Below are the code and all the weights of a small trained network. Each question names an input and a class and asks about switching units off, where a switched-off unit gives its printed mean instead of its output.

import numpy as np


def w(rows, s, z=0):
    codes = np.array(rows[::2]) - 128.0
    scale = np.full(codes.shape[1], s)
    scale[-1] = z or s
    return codes * scale


def f(y):
    return np.maximum(y, 0)


def log_softmax(a):
    a = a - a.max(-1, keepdims=True)
    return a - np.log(np.exp(a).sum(-1, keepdims=True))


def net(x, mask):
    res = np.array(x, float).reshape(1, 3) / 4 @ E
    y = f(res @ A[0][:, :-1].T + A[0][:, -1])
    res = res + np.where(mask, y, B[0][:, -1]) @ B[0][:, :-1]
    return log_softmax(res[-1] @ U[:, :-1].T + U[:, -1])


A, B = {}, {}
E = w([
[153,158,107,41,145,121,147],'x0',
[37,164,186,99,151,251,68],'x1',
[33,136,141,222,126,80,64],'x2',
],0.012)
A[0] = w([
[137,104,172,142,98,191,110,218],'N0',
[165,145,103,9,124,154,128,251],'N1',
[185,108,102,150,67,128,149,219],'N2',
[72,160,110,148,109,107,33,196],'N3',
[109,135,118,81,135,137,174,210],'N4',
[135,140,90,146,165,151,122,53],'N5',
[210,107,81,117,119,84,177,153],'N6',
[146,186,132,49,136,214,149,123],'N7',
[104,127,131,132,148,134,114,58],'N8',
[118,153,126,60,123,196,107,163],'N9',
[105,88,147,199,98,65,140,168],'N10',
[199,106,152,107,96,109,166,253],'N11',
[116,114,143,231,109,117,113,225],'N12',
[185,149,152,42,190,108,136,160],'N13',
[79,171,146,183,197,115,107,125],'N14',
[68,172,132,158,148,126,56,166],'N15',
[123,166,73,134,150,121,91,178],'N16',
[178,161,113,91,137,198,140,208],'N17',
[155,34,111,168,74,109,173,209],'N18',
[174,147,123,109,111,83,127,133],'N19',
],0.014,0.004)
B[0] = w([
[5,122,89,146,200,141,103,186],'N0',
[165,112,179,148,206,179,163,232],'N1',
[120,147,109,128,135,41,165,211],'N2',
[167,106,138,92,95,186,79,227],'N3',
[164,129,142,139,128,192,127,173],'N4',
[114,114,111,108,145,159,124,128],'N5',
[182,150,121,137,131,84,180,254],'N6',
[58,111,203,163,124,192,179,221],'N7',
[129,161,124,102,74,166,145,149],'N8',
[84,85,161,144,142,207,112,210],'N9',
[115,113,117,79,59,102,106,227],'N10',
[150,147,125,155,149,114,208,222],'N11',
[63,122,64,72,75,104,58,229],'N12',
[141,156,153,108,163,156,141,205],'N13',
[130,123,104,106,93,174,87,205],'N14',
[137,146,130,154,62,187,64,228],'N15',
[163,139,143,110,107,123,106,156],'N16',
[88,89,169,161,174,158,163,201],'N17',
[110,168,55,110,82,60,144,236],'N18',
[202,151,93,110,151,103,159,185],'N19',
],0.011,0.016)
U = w([
[209,147,114,127,176,118,170,20],'0',
[72,136,52,142,173,117,100,120],'1',
[138,112,96,116,54,70,146,18],'2',
[110,115,115,115,52,169,4,251],'3',
[128,102,200,137,173,191,164,145],'4',
],0.012,0.0024)

Each question gives the input, the list of numbers given to net, and the class t.
The units are the neurons (one row each of A and B). Each row of codes is followed by its name. A weight is (code - 128) times the scale printed after its matrix; where a second scale follows, it is the last column's (A, B and U).
mask holds one flag per neuron, in row order. A switched-off neuron (its flag False) gives its mean, the last column of its row in B, instead of its output. The means were averaged over made-up inputs and are rounded, as every weight is.
A unit's drop is (log p(t) with every unit on - log p(t) with that unit switched off) / (log p(t) with every unit on - log p(t) with every unit switched off).
The circuit of an input: a set's keep is (log p(t) with only the set's units on - log p(t) with every unit switched off) / (log p(t) with every unit on - log p(t) with every unit switched off). Starting from the 12 units with the biggest drops (on a tie, the unit counted first), units are removed one at a time, each time the one whose removal leaves the highest keep (on an exact tie, the one counted first), for as long as the keep stays at least 0.8.
circuit, biggest first: the units of the circuit, biggest drop first
k most important neurons: the k neurons with the biggest drops, biggest first
drop when u is switched off: that unit's drop, to one decimal
input [5,-2,-6], class 4: circuit, biggest first	[N7]
input [-8,-2,-7], class 0: 3 most important neurons	[N12, N10, N11]
input [-1,-1,-4], class 0: circuit, biggest first	[N9, N15]
input [-7,-3,-5], class 2: 2 most important neurons	[N1, N18]
input [2,0,0], class 4: 2 most important neurons	[N18, N6]
input [6,-8,3], class 0: 2 most important neurons	[N12, N19]
input [5,-3,-7], class 4: 3 most important neurons	[N7, N17, N1]
input [4,-2,-5], class 4: 3 most important neurons	[N7, N17, N1]
input [-8,0,-6], class 2: 3 most important neurons	[N1, N9, N13]
input [-1,-1,0], class 2: 2 most important neurons	[N1, N0]
input [4,-6,1], class 0: drop when N12 is switched off	0.1
input [5,-2,-1], class 0: drop when N9 is switched off	0.2
input [-5,1,-2], class 1: drop when N10 is switched off	0.2
input [-6,-5,5], class 3: drop when N12 is switched off	0.3
input [-1,-2,-2], class 0: most important neuron	[N12]
